Here is a tiny trained network, its code and every weight. The questions are about switching its units off for an input and a target symbol, where a switched-off unit gives its printed mean instead of its output.

import numpy as np


def w(rows, s, z=0):
    codes = np.array(rows[::2]) - 128.0
    scale = np.full(codes.shape[1], s)
    scale[-1] = z or s
    return codes * scale


def norm(h):
    return h / np.sqrt((h * h).mean(-1, keepdims=True) + 1e-5)


def f(y):
    return np.maximum(y, 0)


def softmax(a):
    e = np.exp(a - a.max(-1, keepdims=True))
    return e / e.sum(-1, keepdims=True)


def log_softmax(a):
    a = a - a.max(-1, keepdims=True)
    return a - np.log(np.exp(a).sum(-1, keepdims=True))


def net(x, mask):
    ids = ['ΣΩβγεζηθλμπφ'.index(c) for c in x.split()]
    T = len(ids)
    res = E[ids] + P[:T]
    u = 0
    for l in range(2):
        r = norm(res)
        for j in range(2):
            rows = slice(4 * j, 4 * j + 4)
            q, k, v = (r @ M[l][rows].T for M in (Q, K, V))
            z = softmax(np.where(np.tri(T) > 0, q @ k.T / 4**0.5, -1e9)) @ v
            o = O[l][rows]
            res = res + np.where(mask[u + j], z, o[:, -1]) @ o[:, :-1]
        u += 2
        y = f(norm(res) @ A[l][:, :-1].T + A[l][:, -1])
        res = res + np.where(mask[u : u + 8], y, B[l][:, -1]) @ B[l][:, :-1]
        u += 8
    return log_softmax(norm(res)[-1] @ U[:, :-1].T + U[:, -1])


Q, K, V, O, A, B = {}, {}, {}, {}, {}, {}
E = w([
[190,125,132,183,20,65,167,179,124],'Σ',
[145,164,190,83,70,88,205,86,81],'Ω',
[72,188,176,128,105,83,142,154,183],'β',
[115,146,173,91,78,120,112,101,202],'γ',
[71,139,137,115,72,83,114,130,170],'ε',
[79,161,162,156,173,172,133,151,59],'ζ',
[123,154,189,132,118,105,51,255,113],'η',
[77,84,110,188,148,170,110,94,145],'θ',
[101,157,133,110,127,198,99,58,145],'λ',
[106,140,97,188,112,70,151,182,108],'μ',
[56,99,153,125,114,242,98,208,141],'π',
[125,84,137,87,139,93,116,128,80],'φ',
],0.023)
P = w([
[171,98,166,199,128,66,192,169,197],'0',
[59,95,172,167,101,132,114,128,113],'1',
[65,110,167,101,78,150,104,83,119],'2',
[110,158,120,167,101,127,106,153,141],'3',
[91,160,119,136,139,166,46,141,177],'4',
[115,176,159,114,130,138,128,168,145],'5',
[76,254,161,93,124,106,130,174,156],'6',
],0.011)
Q[0] = w([
[110,2,143,83,163,141,64,148,98],'0.h0',
[97,67,196,74,91,69,68,164,169],'0.h0',
[214,152,34,101,189,90,157,139,132],'0.h0',
[187,93,57,147,126,109,165,67,85],'0.h0',
[232,41,61,93,148,78,167,196,137],'0.h1',
[110,102,45,151,135,131,192,62,166],'0.h1',
[209,201,116,177,110,96,122,74,138],'0.h1',
[145,201,118,188,146,130,175,102,165],'0.h1',
],0.0068)
K[0] = w([
[159,135,100,19,135,79,118,69,154],'0.h0',
[126,163,129,128,220,47,24,106,124],'0.h0',
[14,126,158,93,200,187,196,16,242],'0.h0',
[89,60,117,200,95,64,255,171,82],'0.h0',
[141,156,217,187,57,27,226,111,96],'0.h1',
[162,79,198,116,206,109,95,132,98],'0.h1',
[11,116,139,193,153,102,117,86,124],'0.h1',
[90,196,104,85,170,149,109,106,143],'0.h1',
],0.0068)
V[0] = w([
[153,169,113,126,48,182,211,142,180],'0.h0',
[90,29,92,62,102,112,168,94,153],'0.h0',
[105,90,148,139,91,80,124,182,90],'0.h0',
[61,163,147,197,182,160,193,166,130],'0.h0',
[107,55,178,149,153,105,140,161,158],'0.h1',
[150,35,78,255,113,165,196,81,120],'0.h1',
[138,87,115,116,51,199,122,75,154],'0.h1',
[150,176,97,140,143,100,104,33,142],'0.h1',
],0.0086)
O[0] = w([
[117,174,209,178,101,160,166,86,126,81],'0.h0',
[117,140,79,86,68,142,227,91,193,112],'0.h0',
[123,164,114,30,143,118,103,27,132,248],'0.h0',
[88,131,124,185,22,158,59,49,157,154],'0.h0',
[138,114,157,114,158,116,218,59,129,215],'0.h1',
[12,208,104,202,247,129,174,155,75,103],'0.h1',
[129,252,89,136,190,158,155,171,251,158],'0.h1',
[199,254,176,186,168,83,112,100,108,2],'0.h1',
],0.0074,0.0084)
A[0] = w([
[117,103,29,104,45,109,149,81,112,92],'0.n0',
[173,106,89,123,180,92,133,91,104,6],'0.n1',
[107,126,93,81,125,106,80,2,137,158],'0.n2',
[114,104,106,121,48,170,183,131,67,231],'0.n3',
[32,180,143,73,139,101,102,75,119,224],'0.n4',
[165,77,105,109,86,132,37,195,105,177],'0.n5',
[112,75,111,78,182,104,205,171,92,108],'0.n6',
[117,185,116,63,61,115,102,198,77,116],'0.n7',
],0.0084,0.0025)
B[0] = w([
[173,97,105,131,133,127,121,168,184,188],'0.n0',
[145,103,147,65,114,143,188,79,159,142],'0.n1',
[121,91,119,171,81,98,117,222,170,215],'0.n2',
[111,80,75,114,131,175,36,89,155,207],'0.n3',
[149,96,59,169,115,33,103,136,201,254],'0.n4',
[101,195,174,62,164,53,114,176,123,212],'0.n5',
[207,134,90,98,83,121,126,181,174,185],'0.n6',
[83,153,87,143,212,177,145,254,172,195],'0.n7',
],0.0094,0.0082)
Q[1] = w([
[23,170,115,154,68,26,138,188,190],'1.h0',
[152,145,137,124,149,187,164,126,28],'1.h0',
[142,176,92,162,33,213,101,174,181],'1.h0',
[77,104,100,128,52,90,22,244,151],'1.h0',
[95,118,191,56,152,145,168,171,61],'1.h1',
[148,157,143,120,95,3,173,110,7],'1.h1',
[46,153,184,126,205,91,129,86,49],'1.h1',
[173,232,182,93,196,57,156,158,38],'1.h1',
],0.0074)
K[1] = w([
[146,146,135,75,163,157,84,220,109],'1.h0',
[126,56,100,106,171,145,155,67,128],'1.h0',
[129,124,118,55,147,115,116,187,113],'1.h0',
[143,178,146,24,255,117,133,198,114],'1.h0',
[95,157,154,163,80,181,143,123,193],'1.h1',
[151,61,135,130,164,211,135,44,78],'1.h1',
[163,112,83,195,100,114,185,67,121],'1.h1',
[151,50,139,135,78,215,141,123,201],'1.h1',
],0.0095)
V[1] = w([
[149,123,193,190,98,133,56,100,141],'1.h0',
[207,135,104,185,124,51,153,139,115],'1.h0',
[122,123,210,109,145,146,127,88,169],'1.h0',
[66,212,149,121,109,247,100,180,147],'1.h0',
[153,134,155,103,89,184,130,124,147],'1.h1',
[123,135,194,131,187,107,93,151,121],'1.h1',
[134,140,159,95,139,114,83,132,129],'1.h1',
[167,135,100,210,126,65,102,77,173],'1.h1',
],0.011)
O[1] = w([
[144,186,253,162,67,134,115,65,68,74],'1.h0',
[215,243,126,134,155,51,155,92,54,2],'1.h0',
[211,95,180,113,146,142,153,188,115,117],'1.h0',
[143,89,152,233,86,192,83,175,226,219],'1.h0',
[202,109,146,120,148,180,208,155,170,107],'1.h1',
[159,67,185,122,202,87,1,139,95,108],'1.h1',
[147,61,193,112,189,74,81,167,122,154],'1.h1',
[124,169,155,184,45,142,162,112,51,158],'1.h1',
],0.0081,0.0062)
A[1] = w([
[34,119,195,150,162,143,56,124,95,93],'1.n0',
[171,144,137,137,133,2,89,206,119,137],'1.n1',
[166,35,31,115,113,129,137,121,101,128],'1.n2',
[137,165,115,46,101,107,166,135,219,143],'1.n3',
[93,126,52,88,176,66,220,190,90,235],'1.n4',
[113,151,117,223,55,214,82,60,169,187],'1.n5',
[94,122,31,45,141,246,143,126,45,253],'1.n6',
[121,58,62,72,174,91,153,193,120,229],'1.n7',
],0.0087,0.0038)
B[1] = w([
[136,82,157,92,120,83,185,167,215,175],'1.n0',
[7,128,152,94,76,99,127,192,143,198],'1.n1',
[140,114,140,107,234,155,116,135,164,181],'1.n2',
[240,98,159,108,178,80,143,161,162,210],'1.n3',
[143,154,31,57,175,130,88,189,217,210],'1.n4',
[121,90,134,175,254,75,56,149,116,215],'1.n5',
[217,89,187,78,163,79,63,168,182,185],'1.n6',
[124,186,158,107,160,86,53,194,195,253],'1.n7',
],0.008,0.011)
U = w([
[126,218,97,121,107,140,109,128,90,173],'Σ',
[163,158,143,90,122,156,148,100,97,225],'Ω',
[138,129,183,108,90,121,139,93,106,153],'β',
[218,161,216,125,132,151,169,121,158,100],'γ',
[151,158,112,91,20,129,140,95,157,75],'ε',
[171,61,209,107,193,70,42,79,68,120],'ζ',
[151,167,117,98,153,132,46,166,72,5],'η',
[21,168,142,169,254,86,198,100,149,39],'θ',
[224,234,157,211,195,150,50,121,136,81],'λ',
[117,171,41,152,76,115,53,100,76,125],'μ',
[105,80,117,156,43,248,158,143,198,152],'π',
[167,178,35,32,219,154,112,128,172,195],'φ',
],0.007,0.003)

Each question gives the input, a string of symbols that net reads in full, and the target symbol t.
The units are the heads (4 rows each of Q, K, V and O) and the neurons (one row each of A and B). Each row of codes is followed by its name. A weight is (code - 128) times the scale printed after its matrix; where a second scale follows, it is the last column's (O, A, B and U).
mask holds one flag per unit, layer by layer, with each layer's heads first. A switched-off unit (its flag False) gives its mean, the last column of its rows in O or B, instead of its output. The means were averaged over made-up inputs and are rounded, as every weight is.
A unit's drop is (log p(t) with every unit on - log p(t) with that unit switched off) / (log p(t) with every unit on - log p(t) with every unit switched off).
The circuit of an input: a set's keep is (log p(t) with only the set's units on - log p(t) with every unit switched off) / (log p(t) with every unit on - log p(t) with every unit switched off). Starting from the 12 units with the biggest drops (on a tie, the unit counted first), units are removed one at a time, each time the one whose removal leaves the highest keep (on an exact tie, the one counted first), for as long as the keep stays at least 0.8.
units of the circuit, in order: the units of the circuit, biggest drop first
most important unit: the unit with the biggest drop
k most important neurons of layer l: the k neurons of layer l with the biggest drops, biggest first
which heads matter: for each layer, one digit per head in row order, 1 if its drop is at least 0.15 and else 0, layers parted by /
drop when u is switched off: that unit's drop, to one decimal
input π ζ θ π Σ, target π: most important unit	0.h0
input π ζ μ, target π: units of the circuit, in order	[1.h0; 0.h0]
input φ π π γ, target π: units of the circuit, in order	[1.h0; 0.n5]
input η γ μ, target ζ: units of the circuit, in order	[0.h0; 0.h1; 1.h0]
input η π θ, target ζ: units of the circuit, in order	[0.h0; 1.h1]
input θ φ π γ θ π Ω, target π: units of the circuit, in order	[1.h0; 0.h0; 0.n5]
input π φ φ π π π μ, target π: units of the circuit, in order	[1.h0; 0.n5]
input π π γ, target π: units of the circuit, in order	[1.h0; 0.h0; 1.n7]
input π φ ζ π π λ, target π: units of the circuit, in order	[1.h0; 0.n2]
input η Σ β, target ζ: units of the circuit, in order	[0.h1; 0.h0; 1.h0]
input η φ Σ, target ζ: units of the circuit, in order	[1.h1; 0.h0; 1.h0]
input π φ π π ζ Ω, target π: which heads matter	00 / 10
input π γ ζ, target π: units of the circuit, in order	[1.h0; 0.h0]
input μ Ω θ Σ λ, target λ: most important unit	0.h1
input Σ π θ Σ λ π Σ, target π: which heads matter	10 / 10
input η φ ε, target ζ: units of the circuit, in order	[1.h1; 0.h0; 1.h0]
input θ Σ γ π θ, target π: units of the circuit, in order	[1.h0; 1.h1]
input Ω ζ μ, target μ: which heads matter	10 / 11
input θ ζ μ, target μ: which heads matter	10 / 01
input λ θ Ω γ, target λ: which heads matter	11 / 10
input π π φ π ζ λ, target π: units of the circuit, in order	[1.h0]
input β γ Σ θ η θ β, target θ: 2 most important neurons of layer 1	[1.n7; 1.n6]
input Ω λ ζ ζ, target λ: 2 most important neurons of layer 1	[1.n5; 1.n1]
input η γ λ, target ζ: 2 most important neurons of layer 1	[1.n4; 1.n7]
input η β Σ, target ζ: drop when 0.h0 is switched off	0.2
input λ γ θ π π π ε, target π: drop when 1.h0 is switched off	0.5
input μ θ φ π π θ, target π: drop when 0.h0 is switched off	-0.2
